Below is a small trained network, with its code and all its weights. Each question gives an input and a class and asks what happens when units are switched off, that is, made to give their printed mean instead of their output.

import numpy as np


def w(rows, s, z=0):
    codes = np.array(rows[::2]) - 128.0
    scale = np.full(codes.shape[1], s)
    scale[-1] = z or s
    return codes * scale


def f(y):
    return y / 2 * (1 + np.tanh(0.7978845608 * (y + 0.044715 * y**3)))


def log_softmax(a):
    a = a - a.max(-1, keepdims=True)
    return a - np.log(np.exp(a).sum(-1, keepdims=True))


def net(x, mask):
    res = np.array(x, float).reshape(1, 7) / 4 @ E
    y = f(res @ A[0][:, :-1].T + A[0][:, -1])
    res = res + np.where(mask, y, B[0][:, -1]) @ B[0][:, :-1]
    return log_softmax(res[-1] @ U[:, :-1].T + U[:, -1])


A, B = {}, {}
E = w([
[164,132,214,255],'x0',
[132,125,129,127],'x1',
[132,123,128,127],'x2',
[6,22,149,146],'x3',
[128,127,127,129],'x4',
[126,129,129,129],'x5',
[145,78,9,218],'x6',
],0.007)
A[0] = w([
[148,134,221,239,243],'neuron 1',
[21,41,162,132,254],'neuron 2',
[190,171,139,147,160],'neuron 3',
[114,75,60,253,185],'neuron 4',
[168,105,6,163,227],'neuron 5',
[145,193,112,57,241],'neuron 6',
],0.018,0.0046)
B[0] = w([
[231,146,234,124,230],'neuron 1',
[105,43,123,5,251],'neuron 2',
[144,170,188,186,173],'neuron 3',
[217,69,40,177,244],'neuron 4',
[46,89,91,251,233],'neuron 5',
[178,195,31,86,200],'neuron 6',
],0.023,0.016)
U = w([
[235,116,34,113,253],'0',
[142,224,216,124,209],'1',
[27,140,108,1,105],'2',
[135,93,241,55,45],'3',
[12,162,66,215,157],'4',
[144,134,176,252,18],'5',
[4,34,76,128,20],'6',
],0.0056,0.0018)

Each question gives the input, the list of numbers given to net, and the class t.
The units are the neurons (one row each of A and B). Each row of codes is followed by its name. A weight is (code - 128) times the scale printed after its matrix; where a second scale follows, it is the last column's (A, B and U).
mask holds one flag per neuron, in row order. A switched-off neuron (its flag False) gives its mean, the last column of its row in B, instead of its output. The means were averaged over made-up inputs and are rounded, as every weight is.
A unit's drop is (log p(t) with every unit on - log p(t) with that unit switched off) / (log p(t) with every unit on - log p(t) with every unit switched off).
The circuit of an input: a set's keep is (log p(t) with only the set's units on - log p(t) with every unit switched off) / (log p(t) with every unit on - log p(t) with every unit switched off). Starting from all 6 units, units are removed one at a time, each time the one whose removal leaves the highest keep (on an exact tie, the one counted first), for as long as the keep stays at least 0.8.
units of the circuit, in order: the units of the circuit, biggest drop first
k most important neurons: the k neurons with the biggest drops, biggest first
drop when u is switched off: that unit's drop, to one decimal
input [-2,-2,-5,-1,-7,7,7], class 4: 2 most important neurons	neuron 5; neuron 2
input [2,0,5,7,-7,2,0], class 3: units of the circuit, in order	neuron 2; neuron 5
input [2,7,3,-5,2,5,-5], class 1: units of the circuit, in order	neuron 4; neuron 2
input [-1,8,2,-2,3,0,4], class 4: units of the circuit, in order	neuron 1; neuron 2
input [-7,-8,8,0,4,7,5], class 4: units of the circuit, in order	neuron 5
input [1,4,2,-5,-7,2,-3], class 1: 3 most important neurons	neuron 4; neuron 3; neuron 2
input [-1,-3,-2,5,4,-4,0], class 2: units of the circuit, in order	neuron 5; neuron 1; neuron 2
input [1,-3,-5,0,7,-7,6], class 5: 3 most important neurons	neuron 5; neuron 2; neuron 6
input [-2,1,3,2,6,4,5], class 6: 2 most important neurons	neuron 5; neuron 1
input [5,-7,5,-2,7,7,-4], class 1: units of the circuit, in order	neuron 2; neuron 5; neuron 4
input [0,0,1,1,4,-7,-2], class 2: 3 most important neurons	neuron 4; neuron 1; neuron 5
input [1,-6,-6,-5,-3,5,3], class 5: 2 most important neurons	neuron 2; neuron 3
input [-6,-8,7,-4,2,0,3], class 4: 2 most important neurons	neuron 5; neuron 2
input [0,-3,6,8,-6,8,-3], class 2: units of the circuit, in order	neuron 2
input [-6,-5,6,1,-7,-2,-4], class 2: 2 most important neurons	neuron 4; neuron 1
input [-3,-3,3,6,-4,-8,-3], class 2: 2 most important neurons	neuron 5; neuron 1
input [1,-6,-6,6,-7,-5,-2], class 3: 2 most important neurons	neuron 5; neuron 6
input [-1,-5,-5,-8,-4,1,8], class 4: 2 most important neurons	neuron 5; neuron 1
input [-1,-8,-5,-6,-4,2,3], class 4: drop when neuron 1 is switched off	0.2
input [-8,-3,6,-1,-5,-1,5], class 4: units of the circuit, in order	neuron 5
input [-3,1,-7,1,-8,-6,4], class 6: drop when neuron 1 is switched off	0.2
input [4,-4,8,-1,-7,-3,-3], class 1: drop when neuron 2 is switched off	0.4
